Here is a tiny trained network, its code and every weight. The questions are about switching its units off for an input and a class, where a switched-off unit gives its printed mean instead of its output.

import numpy as np


def w(rows, s, z=0):
    codes = np.array(rows[::2]) - 128.0
    scale = np.full(codes.shape[1], s)
    scale[-1] = z or s
    return codes * scale


def f(y):
    return y / 2 * (1 + np.tanh(0.7978845608 * (y + 0.044715 * y**3)))


def log_softmax(a):
    a = a - a.max(-1, keepdims=True)
    return a - np.log(np.exp(a).sum(-1, keepdims=True))


def net(x, mask):
    res = np.array(x, float).reshape(1, 3) / 4 @ E
    y = f(res @ A[0][:, :-1].T + A[0][:, -1])
    res = res + np.where(mask, y, B[0][:, -1]) @ B[0][:, :-1]
    return log_softmax(res[-1] @ U[:, :-1].T + U[:, -1])


A, B = {}, {}
E = w([
[249,100,126,91,188,96],'x0',
[139,121,205,245,135,96],'x1',
[96,75,153,92,43,21],'x2',
],0.012)
A[0] = w([
[27,188,136,165,87,150,107],'N1',
[119,163,162,187,121,105,109],'N2',
[103,112,37,28,70,113,113],'N3',
[198,58,145,104,158,109,217],'N4',
[195,97,106,124,195,73,96],'N5',
[135,74,199,207,152,84,118],'N6',
[130,106,174,183,146,117,96],'N7',
[47,156,135,102,125,150,108],'N8',
[118,166,141,85,181,185,141],'N9',
[140,158,90,174,140,240,88],'N10',
[181,111,126,227,55,102,160],'N11',
[83,8,148,78,43,23,120],'N12',
[159,145,144,106,238,95,102],'N13',
[160,121,207,229,147,103,104],'N14',
[212,108,104,128,118,101,97],'N15',
[166,188,31,75,91,149,83],'N16',
[147,186,124,182,196,174,117],'N17',
[51,161,119,167,80,175,133],'N18',
[145,143,71,39,120,143,171],'N19',
[87,130,61,181,114,123,137],'N20',
[97,139,112,135,215,130,136],'N21',
[119,56,142,94,85,44,83],'N22',
[131,175,105,145,113,103,251],'N23',
[120,110,175,106,92,56,108],'N24',
[166,109,117,103,157,114,102],'N25',
],0.013,0.015)
B[0] = w([
[163,132,100,142,89,103,205],'N1',
[134,112,79,91,124,136,165],'N2',
[90,126,75,70,141,127,211],'N3',
[146,208,107,166,98,137,242],'N4',
[164,126,100,147,76,94,188],'N5',
[108,119,75,103,123,132,202],'N6',
[117,107,102,73,140,114,160],'N7',
[164,112,96,113,103,81,169],'N8',
[112,120,133,126,138,167,192],'N9',
[158,63,181,88,140,157,203],'N10',
[78,146,93,102,145,142,199],'N11',
[156,112,193,123,143,181,250],'N12',
[154,83,143,137,84,103,180],'N13',
[102,109,80,67,144,123,206],'N14',
[169,85,103,160,98,95,167],'N15',
[121,73,84,111,150,121,179],'N16',
[146,89,153,89,144,205,210],'N17',
[183,138,102,175,62,118,205],'N18',
[100,149,100,107,126,147,221],'N19',
[141,153,125,125,100,128,162],'N20',
[122,133,170,121,129,141,169],'N21',
[151,75,158,121,138,156,192],'N22',
[91,250,174,181,130,159,232],'N23',
[142,67,149,122,147,162,181],'N24',
[138,104,101,126,105,92,156],'N25',
],0.016,0.017)
U = w([
[193,41,230,99,166,235,139],'0',
[240,108,78,163,5,74,127],'1',
[12,75,22,48,176,132,89],'2',
[57,243,181,200,148,191,245],'3',
[117,107,204,185,157,98,90],'4',
[143,140,199,129,157,44,96],'5',
[133,87,152,180,183,71,100],'6',
[142,104,163,141,137,67,87],'7',
],0.012,0.011)

Each question gives the input, the list of numbers given to net, and the class t.
The units are the neurons (one row each of A and B). Each row of codes is followed by its name. A weight is (code - 128) times the scale printed after its matrix; where a second scale follows, it is the last column's (A, B and U).
mask holds one flag per neuron, in row order. A switched-off neuron (its flag False) gives its mean, the last column of its row in B, instead of its output. The means were averaged over made-up inputs and are rounded, as every weight is.
A unit's drop is (log p(t) with every unit on - log p(t) with that unit switched off) / (log p(t) with every unit on - log p(t) with every unit switched off).
The circuit of an input: a set's keep is (log p(t) with only the set's units on - log p(t) with every unit switched off) / (log p(t) with every unit on - log p(t) with every unit switched off). Starting from the 12 units with the biggest drops (on a tie, the unit counted first), units are removed one at a time, each time the one whose removal leaves the highest keep (on an exact tie, the one counted first), for as long as the keep stays at least 0.8.
circuit, biggest first: the units of the circuit, biggest drop first
unit that matters most: the unit with the biggest drop
top k neurons: the k neurons with the biggest drops, biggest first
drop of u: that unit's drop, to one decimal
input [4,-6,6], class 0: circuit, biggest first	N12
input [7,4,8], class 0: top 2 neurons	N12; N22
input [7,-8,7], class 2: top 3 neurons	N3; N19; N16
input [-6,-6,-4], class 1: top 3 neurons	N18; N1; N8
input [7,-8,4], class 2: top 4 neurons	N3; N19; N18; N16
input [-6,-6,3], class 1: top 3 neurons	N18; N1; N8
input [5,7,4], class 2: top 2 neurons	N14; N11
input [6,6,-4], class 1: top 3 neurons	N5; N13; N4
input [5,6,1], class 2: top 3 neurons	N14; N11; N18
input [-3,4,-2], class 2: top 3 neurons	N4; N14; N12
input [-6,-4,-6], class 0: top 4 neurons	N10; N4; N17; N9
input [3,-2,3], class 3: top 2 neurons	N10; N17
input [1,5,4], class 2: top 2 neurons	N11; N6
input [-6,-5,1], class 1: unit that matters most	N18
input [-7,-5,-5], class 1: drop of N18	0.5
input [-7,-5,5], class 1: drop of N18	0.1
input [-8,-6,3], class 1: drop of N18	0.2
